Below are the code and all the weights of a small trained network. Each question names an input and a class and asks about switching units off, where a switched-off unit gives its printed mean instead of its output.

import numpy as np


def w(rows, s, z=0):
    codes = np.array(rows[::2]) - 128.0
    scale = np.full(codes.shape[1], s)
    scale[-1] = z or s
    return codes * scale


def f(y):
    return y / 2 * (1 + np.tanh(0.7978845608 * (y + 0.044715 * y**3)))


def log_softmax(a):
    a = a - a.max(-1, keepdims=True)
    return a - np.log(np.exp(a).sum(-1, keepdims=True))


def net(x, mask):
    res = np.array(x, float).reshape(1, 6) / 4 @ E
    y = f(res @ A[0][:, :-1].T + A[0][:, -1])
    res = res + np.where(mask, y, B[0][:, -1]) @ B[0][:, :-1]
    return log_softmax(res[-1] @ U[:, :-1].T + U[:, -1])


A, B = {}, {}
E = w([
[247,22,133],'x0',
[124,130,129],'x1',
[127,126,132],'x2',
[31,23,58],'x3',
[126,129,128],'x4',
[162,166,1],'x5',
],0.005)
A[0] = w([
[32,196,119,88],'n1',
[63,50,85,90],'n2',
[53,37,88,112],'n3',
[158,129,106,142],'n4',
[201,28,133,91],'n5',
[190,196,173,103],'n6',
[113,83,242,173],'n7',
[143,150,151,166],'n8',
[49,212,116,96],'n9',
[180,183,19,122],'n10',
[180,109,80,83],'n11',
[160,178,188,157],'n12',
[136,60,120,120],'n13',
[208,207,159,98],'n14',
[84,160,123,69],'n15',
[121,151,152,75],'n16',
[77,65,90,97],'n17',
[167,142,16,111],'n18',
[94,77,255,87],'n19',
[139,101,162,108],'n20',
[114,147,101,40],'n21',
[128,133,136,255],'n22',
[227,28,123,110],'n23',
[202,70,103,98],'n24',
],0.0085,0.0059)
B[0] = w([
[148,217,169,158],'n1',
[208,69,167,153],'n2',
[233,68,141,172],'n3',
[117,132,119,146],'n4',
[127,206,150,182],'n5',
[195,62,165,176],'n6',
[39,119,80,230],'n7',
[155,120,107,170],'n8',
[128,215,170,162],'n9',
[24,54,143,181],'n10',
[72,135,171,131],'n11',
[174,92,108,201],'n12',
[153,144,132,147],'n13',
[195,29,164,182],'n14',
[125,144,189,113],'n15',
[124,114,175,110],'n16',
[182,84,159,142],'n17',
[27,80,153,169],'n18',
[2,73,183,183],'n19',
[105,133,140,131],'n20',
[99,108,208,98],'n21',
[189,176,23,253],'n22',
[134,237,141,213],'n23',
[99,180,160,163],'n24',
],0.019,0.0047)
U = w([
[219,49,198,65],'0',
[128,254,225,66],'1',
[122,130,59,252],'2',
[118,130,55,225],'3',
[11,70,131,40],'4',
],0.0072,0.0032)

Each question gives the input, the list of numbers given to net, and the class t.
The units are the neurons (one row each of A and B). Each row of codes is followed by its name. A weight is (code - 128) times the scale printed after its matrix; where a second scale follows, it is the last column's (A, B and U).
mask holds one flag per neuron, in row order. A switched-off neuron (its flag False) gives its mean, the last column of its row in B, instead of its output. The means were averaged over made-up inputs and are rounded, as every weight is.
A unit's drop is (log p(t) with every unit on - log p(t) with that unit switched off) / (log p(t) with every unit on - log p(t) with every unit switched off).
The circuit of an input: a set's keep is (log p(t) with only the set's units on - log p(t) with every unit switched off) / (log p(t) with every unit on - log p(t) with every unit switched off). Starting from the 12 units with the biggest drops (on a tie, the unit counted first), units are removed one at a time, each time the one whose removal leaves the highest keep (on an exact tie, the one counted first), for as long as the keep stays at least 0.8.
circuit, biggest first: the units of the circuit, biggest drop first
most important unit: the unit with the biggest drop
top k neurons: the k neurons with the biggest drops, biggest first
drop when u is switched off: that unit's drop, to one decimal
input [-2,-3,4,-1,1,-7], class 4: circuit, biggest first	(n19)
input [3,7,-5,-4,-4,6], class 4: circuit, biggest first	(n10 n18)
input [0,6,3,6,4,5], class 0: circuit, biggest first	(n3 n2)
input [8,0,-3,-7,-6,8], class 1: top 3 neurons	(n23 n24 n5)
input [5,-4,4,-2,6,-8], class 4: top 2 neurons	(n19 n7)
input [8,-6,0,4,6,-2], class 1: top 2 neurons	(n23 n5)
input [5,-5,4,-7,-3,2], class 0: top 3 neurons	(n14 n6 n7)
input [5,-3,6,7,1,-4], class 0: top 2 neurons	(n3 n2)
input [-7,3,3,4,3,5], class 1: circuit, biggest first	(n1 n9)
input [-7,-7,7,-2,6,1], class 1: top 2 neurons	(n9 n1)
input [3,5,-7,7,2,8], class 4: top 2 neurons	(n18 n10)
input [-3,-3,1,-7,-2,-7], class 0: top 4 neurons	(n6 n14 n12 n10)
input [8,8,3,4,5,-7], class 1: top 2 neurons	(n23 n5)
input [3,8,3,-8,-8,4], class 0: circuit, biggest first	(n14)
input [0,6,5,7,6,8], class 4: top 4 neurons	(n18 n10 n14 n6)
input [7,-6,1,-6,3,8], class 4: top 3 neurons	(n10 n18 n11)
input [-5,-2,4,-7,5,-4], class 0: drop when n6 is switched off	0.3
input [-8,-7,-4,1,4,6], class 1: drop when n22 is switched off	0.0
input [8,6,3,4,6,4], class 1: drop when n5 is switched off	0.1
input [4,0,-1,7,-1,3], class 0: most important unit	n3
